[14 -361 -164 -553 514 219 -227 455 37 -84 -9 94 325 79 94 -1 -183 180 38 -249 -283 -196 -46 60 -157 -106 21 -65 -29 121 -100 -59 93 193 33 93 74 -20 108 -65 175 -189 -120 -85 -247 170 46 71 31 24 -172 96 -157 429 -19 108 196 -279 -101 126 -222 -89 -118 -31 57 150] | <23>
[-65 34 -116 186 -159 55 77 67 16 -105 84 90 63 163 -99 -163 -54 -50 -24 152 216 -54 149 219 -99 -327 -73 -69 -74 45 -87 -73 229 98 15 -111 15 -34 93 -94 3 159 -42 82 -35 -16 -140 29 0 49 -142 42 -105 229 9 2 37 -190 107 -40 -24 -114 -27 86 73 54] | <25>
[147 -294 113 -229 347 44 -152 -687 -96 -61 199 -329 -219 -260 -94 -366 -62 -41 115 -36 -12 -102 90 -18 102 271 111 -1 -34 29 3 -44 -86 155 -63 -96 -271 107 91 -106 153 219 -38 66 -17 -122 9 53 10 -188 -113 -347 -136 183 -66 161 -251 292 -60 -1 -39 -198 254 515 100 -223] | <25>
[-20 -68 40 151 239 10 65 -13 225 -68 27 -100 -110 -110 -14 65 -116 51 -135 -110 290 145 58 112 145 -39 47 -108 -40 112 -36 -136 21 77 17 74 -2 -15 10 37 159 79 -172 -90 -41 237 175 -69 16 -21 -176 -133 -58 9 4 78 212 -5 -18 61 -105 -127 167 -127 203 142] | <34>
[-670 137 103 -48 137 51 -14 -155 259 49 -103 -96 -27 51 3 9 -165 -143 67 -102 441 -67 36 17 21 94 -75 -68 -85 -8 132 -80 -34 -14 -101 -22 30 -15 3 81 12 169 -52 79 24 5 85 39 -125 24 -94 153 -58 70 -62 -37 21 352 92 133 15 -236 -40 104 37 -6] | <37>
[12 -146 37 -36 169 78 -63 -250 143 -102 -27 -165 -103 -106 2 54 -172 61 -293 -91 338 -3 -62 84 -115 175 -46 82 -14 106 -12 -60 -55 80 39 -45 -45 -8 -56 83 127 149 -45 43 -73 210 126 49 -16 -33 -20 91 29 47 21 49 -29 -46 -59 -27 -48 -119 68 98 100 161] | <37>
[-64 -116 104 -18 235 55 -112 -749 273 -73 51 -149 -37 -112 -22 14 -217 52 -48 -126 210 -15 79 91 51 -5 86 68 -44 156 -52 -133 56 165 -16 -8 -41 19 202 135 149 253 -165 -6 -49 -65 215 66 20 -172 -290 77 -146 199 -97 -30 -59 182 8 29 -181 -261 28 234 66 44] | <25>
[40 -20 98 -126 214 -33 -91 -148 220 -34 -202 -24 -127 -233 -7 -52 -197 -143 -60 -126 608 179 276 93 -37 358 -14 18 8 15 65 -122 -58 50 -22 38 -58 16 54 128 55 195 -7 -32 -210 61 114 97 -10 -48 -290 195 45 41 12 165 -52 371 -4 57 99 -118 98 467 157 -3] | <26>
[-61 -182 -5 75 449 25 -32 -509 206 -74 164 -49 -64 -25 120 114 -177 80 -128 -98 84 -128 -62 73 -123 -221 -11 -174 6 246 -7 -237 50 180 10 85 36 -28 179 151 324 209 -124 -41 6 150 137 5 -14 -64 -99 -238 20 177 237 -109 90 160 28 20 -144 -165 123 11 34 60] | <23>
[-64 68 158 121 50 55 41 1 277 -22 15 -157 -112 45 -50 -64 -248 -125 119 -132 215 39 122 45 60 64 83 23 -25 -77 -170 -28 21 108 2 -36 -54 -48 -47 -5 185 137 -258 -62 -13 187 79 -47 7 138 -280 159 -97 64 33 260 213 -402 51 13 6 -177 176 -245 154 86] | <34>
[-84 -178 228 -127 328 14 116 173 244 77 220 -175 -24 -86 17 6 -200 -49 78 -26 -492 52 -105 6 -39 158 150 -144 -51 1 156 -92 -31 118 -14 -35 228 -115 -75 51 153 -58 -128 -183 30 103 115 55 77 136 -296 -38 -249 215 110 72 316 -329 29 69 54 -41 213 -466 24 149] | <23>
[-44 -109 165 173 -12 78 62 -179 113 171 38 -298 -104 40 -12 179 -173 -60 311 -49 114 -116 102 37 43 193 44 146 -73 -110 132 -95 -11 -35 -61 -5 79 -113 -55 207 114 174 -155 145 72 -316 121 39 -105 158 9 167 -108 84 13 41 -153 125 47 -16 216 -33 -2 -304 103 -59] | <25>
[-56 -87 -118 -443 290 -52 -20 37 -157 60 105 -106 -115 -209 0 -173 37 -32 -87 -83 40 -21 117 88 -1 117 92 -54 -51 116 98 -108 -32 233 -53 33 -178 33 -197 40 182 195 150 -13 -87 -49 -71 40 179 93 -233 16 -87 270 -31 313 -187 600 34 276 38 -1 154 333 199 -51] | <25>
[138 57 -124 306 -62 -4 13 187 138 -21 -132 39 -149 -83 -20 50 -54 -99 -228 48 462 184 133 154 -15 165 22 90 -52 136 -127 -133 17 52 -17 68 40 -16 -229 -117 218 158 -82 -40 -119 94 67 -50 4 125 -196 9 5 -17 113 181 186 -390 -17 82 -41 -155 48 -325 37 107] | <34>
[136 -157 -213 5 -61 51 55 255 8 -16 -49 168 33 -127 65 174 -54 -9 4 14 323 -97 -33 133 -30 86 1 9 78 122 140 -122 30 -23 27 95 144 72 -156 114 12 119 64 1 -260 -125 14 45 62 -51 126 1 70 -4 4 83 -63 426 -103 -10 82 112 -199 106 11 -91] | <25>
[-9 -124 -101 75 309 -59 46 175 15 11 94 2 103 126 36 17 -189 125 -111 -62 -218 19 -44 79 14 -206 200 -114 -40 143 18 -6 90 58 -38 104 80 -9 -217 -80 356 -5 -75 -96 -106 232 110 94 33 36 -62 -74 105 149 -8 -38 318 -320 45 75 -220 -169 -97 -519 -9 123] | <28>
